Here is a tiny trained network, its code and every weight. The questions are about switching its units off for an input and a target symbol, where a switched-off unit gives its printed mean instead of its output.

import numpy as np


def w(rows, s, z=0):
    codes = np.array(rows[::2]) - 128.0
    scale = np.full(codes.shape[1], s)
    scale[-1] = z or s
    return codes * scale


def norm(h):
    return h / np.sqrt((h * h).mean(-1, keepdims=True) + 1e-5)


def f(y):
    return np.maximum(y, 0)


def softmax(a):
    e = np.exp(a - a.max(-1, keepdims=True))
    return e / e.sum(-1, keepdims=True)


def log_softmax(a):
    a = a - a.max(-1, keepdims=True)
    return a - np.log(np.exp(a).sum(-1, keepdims=True))


def net(x, mask):
    ids = ['αγδηθλξπστφ'.index(c) for c in x.split()]
    T = len(ids)
    res = E[ids] + P[:T]
    r = norm(res)
    for j in range(2):
        rows = slice(2 * j, 2 * j + 2)
        q, k, v = (r @ M[0][rows].T for M in (Q, K, V))
        z = softmax(np.where(np.tri(T) > 0, q @ k.T / 2**0.5, -1e9)) @ v
        o = O[0][rows]
        res = res + np.where(mask[j], z, o[:, -1]) @ o[:, :-1]
    y = f(norm(res) @ A[0][:, :-1].T + A[0][:, -1])
    res = res + np.where(mask[2:10], y, B[0][:, -1]) @ B[0][:, :-1]
    return log_softmax(norm(res)[-1] @ U[:, :-1].T + U[:, -1])


Q, K, V, O, A, B = {}, {}, {}, {}, {}, {}
E = w([
[120,42,188,102],'α',
[164,188,67,154],'γ',
[119,130,82,131],'δ',
[147,51,217,118],'η',
[128,59,221,80],'θ',
[169,134,46,135],'λ',
[160,122,89,125],'ξ',
[190,165,99,187],'π',
[122,91,58,4],'σ',
[175,173,233,180],'τ',
[152,180,178,94],'φ',
],0.016)
P = w([
[46,194,127,213],'0',
[244,48,155,85],'1',
[66,196,118,202],'2',
[254,59,159,52],'3',
[76,194,110,196],'4',
[243,45,157,55],'5',
[75,190,110,189],'6',
[254,15,169,66],'7',
],0.0061)
Q[0] = w([
[175,121,130,51],'head 0',
[6,95,113,183],'head 0',
[214,133,97,154],'head 1',
[14,155,92,128],'head 1',
],0.016)
K[0] = w([
[148,165,151,4],'head 0',
[77,88,123,185],'head 0',
[161,137,93,199],'head 1',
[82,147,61,31],'head 1',
],0.014)
V[0] = w([
[179,5,87,231],'head 0',
[247,135,168,205],'head 0',
[251,38,49,210],'head 1',
[204,202,209,254],'head 1',
],0.0065)
O[0] = w([
[107,67,129,254,116],'head 0',
[115,132,197,160,191],'head 0',
[190,155,48,88,183],'head 1',
[225,170,103,158,255],'head 1',
],0.0077,0.005)
A[0] = w([
[117,247,142,150,165],'neuron 0',
[242,136,125,132,117],'neuron 1',
[81,158,50,66,69],'neuron 2',
[28,227,202,179,55],'neuron 3',
[174,51,54,126,143],'neuron 4',
[22,128,87,129,63],'neuron 5',
[173,166,36,100,254],'neuron 6',
[186,131,209,84,228],'neuron 7',
],0.011,0.0023)
B[0] = w([
[2,77,41,107,192],'neuron 0',
[99,15,180,123,254],'neuron 1',
[169,198,138,255,162],'neuron 2',
[231,166,29,66,157],'neuron 3',
[197,68,56,47,198],'neuron 4',
[148,164,245,167,148],'neuron 5',
[91,144,215,110,251],'neuron 6',
[176,164,66,93,223],'neuron 7',
],0.0083,0.009)
U = w([
[44,128,85,147,186],'α',
[122,92,102,224,125],'γ',
[136,95,5,168,41],'δ',
[123,167,166,180,254],'η',
[76,153,202,96,217],'θ',
[83,73,203,146,145],'λ',
[71,40,110,116,90],'ξ',
[218,169,83,183,114],'π',
[131,161,51,68,132],'σ',
[207,133,204,180,93],'τ',
[182,205,203,48,84],'φ',
],0.02,0.0086)

Each question gives the input, a string of symbols that net reads in full, and the target symbol t.
The units are the heads (2 rows each of Q, K, V and O) and the neurons (one row each of A and B). Each row of codes is followed by its name. A weight is (code - 128) times the scale printed after its matrix; where a second scale follows, it is the last column's (O, A, B and U).
mask holds one flag per unit, heads first, then neurons. A switched-off unit (its flag False) gives its mean, the last column of its rows in O or B, instead of its output. The means were averaged over made-up inputs and are rounded, as every weight is.
A unit's drop is (log p(t) with every unit on - log p(t) with that unit switched off) / (log p(t) with every unit on - log p(t) with every unit switched off).
The circuit of an input: a set's keep is (log p(t) with only the set's units on - log p(t) with every unit switched off) / (log p(t) with every unit on - log p(t) with every unit switched off). Starting from all 10 units, units are removed one at a time, each time the one whose removal leaves the highest keep (on an exact tie, the one counted first), for as long as the keep stays at least 0.8.
units of the circuit, in order: the units of the circuit, biggest drop first
top k neurons: the k neurons with the biggest drops, biggest first
which heads matter: for each layer, one digit per head in row order, 1 if its drop is at least 0.15 and else 0, layers parted by /
drop of u: that unit's drop, to one decimal
input θ σ π, target γ: units of the circuit, in order -> neuron 0; head 0
input ξ φ π η δ, target η: top 2 neurons -> neuron 5; neuron 1
input η α γ, target α: units of the circuit, in order -> neuron 0; neuron 6
input γ φ τ λ φ ξ, target φ: which heads matter -> 10
input π η τ τ σ α σ, target θ: which heads matter -> 01
input λ α ξ γ, target ξ: which heads matter -> 10
input λ τ π α τ, target π: units of the circuit, in order -> neuron 3; neuron 0
input σ λ η δ γ σ η, target τ: units of the circuit, in order -> neuron 0; neuron 6
input α σ θ φ γ η, target φ: top 3 neurons -> neuron 7; neuron 0; neuron 1
input ξ δ γ π θ θ θ, target φ: top 2 neurons -> neuron 1; neuron 3
input θ φ σ σ, target φ: top 3 neurons -> neuron 0; neuron 2; neuron 1
input φ φ τ γ λ τ ξ, target ξ: top 2 neurons -> neuron 4; neuron 6
input π θ θ φ α π, target φ: top 2 neurons -> neuron 6; neuron 2
input τ θ δ, target η: top 2 neurons -> neuron 5; neuron 2
input γ θ π φ γ δ, target φ: top 2 neurons -> neuron 6; neuron 0
input π τ φ ξ φ α, target φ: top 2 neurons -> neuron 0; neuron 7
input ξ σ θ ξ π φ φ ξ, target φ: top 2 neurons -> neuron 6; neuron 0
input π σ γ π τ σ θ, target φ: top 3 neurons -> neuron 1; neuron 0; neuron 3
input δ δ η α π, target γ: top 2 neurons -> neuron 7; neuron 0
input δ φ θ π, target φ: top neuron -> neuron 6
input φ φ σ δ, target φ: drop of head 1 -> -0.1
input ξ σ η α φ φ λ λ, target φ: drop of neuron 0 -> 0.3
input δ ξ σ α, target σ: drop of head 0 -> 0.1
